Here is a tiny trained network, its code and every weight. The questions are about switching its units off for an input and a class, where a switched-off unit gives its printed mean instead of its output.

import numpy as np


def w(rows, s, z=0):
    codes = np.array(rows[::2]) - 128.0
    scale = np.full(codes.shape[1], s)
    scale[-1] = z or s
    return codes * scale


def norm(h):
    return h / np.sqrt((h * h).mean(-1, keepdims=True) + 1e-5)


def f(y):
    return np.maximum(y, 0)


def log_softmax(a):
    a = a - a.max(-1, keepdims=True)
    return a - np.log(np.exp(a).sum(-1, keepdims=True))


def net(x, mask):
    res = np.array(x, float).reshape(1, 4) / 4 @ E
    u = 0
    for l in range(2):
        y = f(norm(res) @ A[l][:, :-1].T + A[l][:, -1])
        res = res + np.where(mask[u : u + 14], y, B[l][:, -1]) @ B[l][:, :-1]
        u += 14
    return log_softmax(norm(res)[-1] @ U[:, :-1].T + U[:, -1])


A, B = {}, {}
E = w([
[29,117,60,97,132],'x0',
[128,128,128,128,128],'x1',
[153,93,72,185,6],'x2',
[68,131,178,241,151],'x3',
],0.012)
A[0] = w([
[219,127,109,48,96,48],'L0N0',
[63,125,82,103,103,3],'L0N1',
[133,124,114,153,96,130],'L0N2',
[129,96,142,121,144,34],'L0N3',
[132,122,109,147,104,59],'L0N4',
[180,127,121,166,45,47],'L0N5',
[252,131,189,156,115,17],'L0N6',
[97,126,112,123,110,4],'L0N7',
[156,132,191,91,201,37],'L0N8',
[118,130,147,145,127,55],'L0N9',
[124,129,168,227,129,51],'L0N10',
[141,124,112,146,87,35],'L0N11',
[126,116,132,129,112,9],'L0N12',
[140,146,120,133,150,60],'L0N13',
],0.039,0.0047)
B[0] = w([
[84,117,242,102,90,234],'L0N0',
[74,84,56,163,131,192],'L0N1',
[169,150,137,133,148,176],'L0N2',
[129,150,131,111,147,134],'L0N3',
[160,151,128,133,146,160],'L0N4',
[233,135,130,160,179,233],'L0N5',
[34,101,2,140,120,253],'L0N6',
[108,123,93,136,124,149],'L0N7',
[235,143,127,164,174,228],'L0N8',
[118,118,152,112,123,148],'L0N9',
[82,110,228,92,83,241],'L0N10',
[173,140,135,134,159,173],'L0N11',
[140,138,125,129,135,133],'L0N12',
[142,128,128,125,141,139],'L0N13',
],0.056,0.022)
A[1] = w([
[72,129,182,116,96,71],'L1N0',
[187,187,93,129,177,137],'L1N1',
[115,132,131,96,122,90],'L1N2',
[62,155,241,46,62,67],'L1N3',
[52,167,19,113,102,34],'L1N4',
[213,182,129,126,137,69],'L1N5',
[116,136,146,84,100,120],'L1N6',
[109,167,216,98,37,17],'L1N7',
[100,137,100,122,130,90],'L1N8',
[87,159,182,69,112,53],'L1N9',
[126,115,119,98,142,79],'L1N10',
[176,147,173,158,160,128],'L1N11',
[56,141,2,147,129,1],'L1N12',
[250,195,104,108,175,58],'L1N13',
],0.027,0.0054)
B[1] = w([
[144,147,159,140,60,199],'L1N0',
[186,109,166,93,144,208],'L1N1',
[135,121,145,161,138,135],'L1N2',
[58,142,245,113,128,254],'L1N3',
[71,139,34,162,166,196],'L1N4',
[196,87,106,115,192,201],'L1N5',
[134,117,152,124,116,153],'L1N6',
[69,118,184,159,61,208],'L1N7',
[125,145,110,167,141,149],'L1N8',
[117,171,177,152,78,178],'L1N9',
[143,161,91,115,34,128],'L1N10',
[169,175,63,67,109,232],'L1N11',
[36,150,50,99,122,230],'L1N12',
[254,139,102,121,133,242],'L1N13',
],0.053,0.017)
U = w([
[212,123,137,116,143,252],'0',
[76,127,250,123,69,64],'1',
[46,109,65,146,125,61],'2',
],0.024,0.0022)

Each question gives the input, the list of numbers given to net, and the class t.
The units are the neurons (one row each of A and B). Each row of codes is followed by its name. A weight is (code - 128) times the scale printed after its matrix; where a second scale follows, it is the last column's (A, B and U).
mask holds one flag per neuron, layer by layer. A switched-off neuron (its flag False) gives its mean, the last column of its row in B, instead of its output. The means were averaged over made-up inputs and are rounded, as every weight is.
A unit's drop is (log p(t) with every unit on - log p(t) with that unit switched off) / (log p(t) with every unit on - log p(t) with every unit switched off).
The circuit of an input: a set's keep is (log p(t) with only the set's units on - log p(t) with every unit switched off) / (log p(t) with every unit on - log p(t) with every unit switched off). Starting from the 12 units with the biggest drops (on a tie, the unit counted first), units are removed one at a time, each time the one whose removal leaves the highest keep (on an exact tie, the one counted first), for as long as the keep stays at least 0.8.
circuit, biggest first: the units of the circuit, biggest drop first
k most important neurons: the k neurons with the biggest drops, biggest first
top k neurons in layer l: the k neurons of layer l with the biggest drops, biggest first
drop when u is switched off: that unit's drop, to one decimal
input [-2,5,-8,6], class 0: top neuron in layer 0 => (L0N8)
input [7,-8,-6,0], class 2: 2 most important neurons => (L0N1; L0N5)
input [7,7,2,6], class 2: top 2 neurons in layer 0 => (L0N1; L0N0)
input [-8,-2,7,7], class 2: 4 most important neurons => (L0N6; L0N0; L0N8; L1N13)
input [-7,-2,-5,-2], class 2: 2 most important neurons => (L0N6; L0N5)
input [-8,-4,1,-6], class 2: top 2 neurons in layer 0 => (L0N6; L0N10)
input [2,-8,8,6], class 0: 2 most important neurons => (L0N5; L0N0)
input [-7,4,5,-8], class 1: top 2 neurons in layer 0 => (L0N0; L0N8)
input [6,-4,6,-1], class 0: top 2 neurons in layer 0 => (L0N6; L0N5)
input [8,-2,-7,-5], class 2: 3 most important neurons => (L0N1; L0N5; L0N10)
input [-2,8,-4,-2], class 0: drop when L0N8 is switched off => 7.7
input [-7,4,8,7], class 0: drop when L0N5 is switched off => 4.5
input [8,1,-4,2], class 2: drop when L0N3 is switched off => 0.0
input [-8,0,-2,-1], class 2: circuit, biggest first => (L0N6)
input [6,-3,6,0], class 0: drop when L0N2 is switched off => 0.1
